Here is a tiny trained network, its code and every weight. The questions are about switching its units off for an input and a class, where a switched-off unit gives its printed mean instead of its output.

import numpy as np


def w(rows, s, z=0):
    codes = np.array(rows[::2]) - 128.0
    scale = np.full(codes.shape[1], s)
    scale[-1] = z or s
    return codes * scale


def norm(h):
    return h / np.sqrt((h * h).mean(-1, keepdims=True) + 1e-5)


def f(y):
    return np.maximum(y, 0)


def log_softmax(a):
    a = a - a.max(-1, keepdims=True)
    return a - np.log(np.exp(a).sum(-1, keepdims=True))


def net(x, mask):
    res = np.array(x, float).reshape(1, 5) / 4 @ E
    u = 0
    for l in range(3):
        y = f(norm(res) @ A[l][:, :-1].T + A[l][:, -1])
        res = res + np.where(mask[u : u + 8], y, B[l][:, -1]) @ B[l][:, :-1]
        u += 8
    return log_softmax(norm(res)[-1] @ U[:, :-1].T + U[:, -1])


A, B = {}, {}
E = w([
[127,128,127,126,129,127],'x0',
[134,167,210,96,8,185],'x1',
[113,127,100,15,118,92],'x2',
[101,193,130,173,108,38],'x3',
[51,51,163,138,97,109],'x4',
],0.0011)
A[0] = w([
[241,200,140,105,165,154,93],'0.n0',
[162,5,56,90,110,255,39],'0.n1',
[109,161,194,112,37,210,253],'0.n2',
[100,180,95,172,72,36,12],'0.n3',
[63,59,192,226,125,154,46],'0.n4',
[95,136,47,162,243,130,238],'0.n5',
[85,120,69,146,198,130,17],'0.n6',
[31,62,131,45,101,93,93],'0.n7',
],0.0019,0.0021)
B[0] = w([
[113,163,92,143,139,112,151],'0.n0',
[82,183,194,119,183,110,156],'0.n1',
[160,119,134,139,140,73,252],'0.n2',
[72,220,252,95,210,58,141],'0.n3',
[134,178,67,131,141,131,155],'0.n4',
[155,134,161,126,97,96,216],'0.n5',
[217,40,128,145,146,45,132],'0.n6',
[147,162,94,148,137,123,176],'0.n7',
],0.0044,0.0028)
A[1] = w([
[145,78,147,81,179,236,127],'1.n0',
[60,99,174,135,56,113,132],'1.n1',
[61,51,117,154,134,75,142],'1.n2',
[118,86,82,139,171,108,103],'1.n3',
[19,67,150,135,107,135,121],'1.n4',
[74,157,41,174,180,177,2],'1.n5',
[148,159,171,156,93,4,167],'1.n6',
[98,135,91,58,120,115,93],'1.n7',
],0.0033,0.0056)
B[1] = w([
[49,247,183,175,157,5,138],'1.n0',
[198,217,97,119,159,134,155],'1.n1',
[214,211,94,109,151,163,164],'1.n2',
[231,103,149,108,123,97,136],'1.n3',
[197,247,69,107,155,150,140],'1.n4',
[145,137,191,102,18,164,128],'1.n5',
[127,77,136,74,179,204,255],'1.n6',
[31,86,43,29,101,80,134],'1.n7',
],0.0029,0.0061)
A[2] = w([
[79,95,87,89,105,133,68],'2.n0',
[139,155,170,98,62,178,149],'2.n1',
[125,98,123,209,124,179,58],'2.n2',
[147,158,72,125,130,161,28],'2.n3',
[160,169,145,185,144,125,189],'2.n4',
[129,138,158,127,3,141,1],'2.n5',
[147,139,73,119,143,103,163],'2.n6',
[144,146,130,83,171,111,217],'2.n7',
],0.0049,0.0017)
B[2] = w([
[76,38,133,77,37,105,135],'2.n0',
[136,74,69,191,206,84,166],'2.n1',
[42,66,114,3,14,109,136],'2.n2',
[127,174,112,207,33,250,143],'2.n3',
[88,126,105,47,94,109,185],'2.n4',
[196,46,56,174,208,30,131],'2.n5',
[134,121,141,161,78,140,175],'2.n6',
[96,114,154,184,96,161,255],'2.n7',
],0.0038,0.0051)
U = w([
[249,10,88,227,248,24,106],'0',
[13,254,242,143,218,38,85],'1',
[110,88,163,159,107,191,255],'2',
[193,240,16,208,55,219,54],'3',
[66,47,54,5,18,75,35],'4',
],0.007,0.0051)

Each question gives the input, the list of numbers given to net, and the class t.
The units are the neurons (one row each of A and B). Each row of codes is followed by its name. A weight is (code - 128) times the scale printed after its matrix; where a second scale follows, it is the last column's (A, B and U).
mask holds one flag per neuron, layer by layer. A switched-off neuron (its flag False) gives its mean, the last column of its row in B, instead of its output. The means were averaged over made-up inputs and are rounded, as every weight is.
A unit's drop is (log p(t) with every unit on - log p(t) with that unit switched off) / (log p(t) with every unit on - log p(t) with every unit switched off).
The circuit of an input: a set's keep is (log p(t) with only the set's units on - log p(t) with every unit switched off) / (log p(t) with every unit on - log p(t) with every unit switched off). Starting from the 12 units with the biggest drops (on a tie, the unit counted first), units are removed one at a time, each time the one whose removal leaves the highest keep (on an exact tie, the one counted first), for as long as the keep stays at least 0.8.
circuit, biggest first: the units of the circuit, biggest drop first
most important unit: the unit with the biggest drop
top k neurons: the k neurons with the biggest drops, biggest first
k most important neurons of layer l: the k neurons of layer l with the biggest drops, biggest first
input [8,8,0,-8,0], class 0: circuit, biggest first : (2.n1; 1.n6)
input [-4,7,-7,-7,-7], class 0: circuit, biggest first : (2.n1; 2.n7)
input [-4,4,-1,3,4], class 0: circuit, biggest first : (2.n1)
input [3,-5,0,-7,2], class 1: circuit, biggest first : (1.n0; 0.n2)
input [4,5,2,-1,8], class 3: circuit, biggest first : (1.n1; 1.n4)
input [-2,-3,6,-3,-5], class 4: circuit, biggest first : (1.n7; 1.n2; 0.n2)
input [-6,-2,-4,6,-3], class 1: circuit, biggest first : (0.n3; 2.n4)
input [4,-2,-7,5,0], class 4: top 2 neurons : (2.n2; 2.n4)
input [-5,4,-4,-5,5], class 1: circuit, biggest first : (0.n5; 1.n0)
input [-4,-2,-6,7,-5], class 1: circuit, biggest first : (0.n3; 2.n4; 1.n2)
input [2,-5,-1,-3,-7], class 3: circuit, biggest first : (0.n2; 2.n3)
input [-3,6,4,-1,-5], class 0: 2 most important neurons of layer 1 : (1.n2; 1.n1)
input [-7,5,7,-1,8], class 3: circuit, biggest first : (1.n1; 1.n4; 0.n5; 2.n4)
input [-7,-1,6,3,4], class 2: circuit, biggest first : (2.n4; 2.n7)
input [8,-5,1,0,0], class 2: top 4 neurons : (2.n1; 0.n2; 0.n5; 1.n6)
input [-8,-4,-4,1,-1], class 2: most important unit : 0.n2
input [5,2,-7,-2,-5], class 4: top 2 neurons : (2.n2; 1.n2)
input [6,-5,-6,-7,-2], class 1: top 3 neurons : (1.n0; 0.n2; 1.n6)
input [1,7,-6,8,-6], class 1: top 3 neurons : (0.n2; 0.n5; 2.n4)
input [-2,3,2,1,4], class 3: 4 most important neurons of layer 0 : (0.n5; 0.n3; 0.n1; 0.n6)
input [5,-2,-6,-8,2], class 1: top neuron : (1.n0)
input [-6,-2,3,5,4], class 2: 2 most important neurons of layer 0 : (0.n1; 0.n2)
input [7,-4,-8,-8,5], class 1: top 2 neurons : (1.n0; 0.n1)
input [6,5,7,-4,8], class 3: top 3 neurons : (1.n1; 1.n4; 0.n5)
input [-3,2,3,0,6], class 3: top 2 neurons : (0.n5; 1.n2)
input [-2,-7,-8,0,-6], class 4: top 3 neurons : (2.n2; 2.n4; 0.n2)
input [5,3,-7,6,-1], class 4: top 4 neurons : (2.n4; 2.n2; 0.n1; 1.n2)
input [3,-6,1,-7,4], class 1: most important unit : 0.n1
input [-8,-6,-1,6,-1], class 2: top 4 neurons : (0.n2; 1.n6; 2.n1; 2.n7)
input [0,7,1,4,-6], class 0: top 3 neurons : (2.n1; 1.n2; 1.n1)
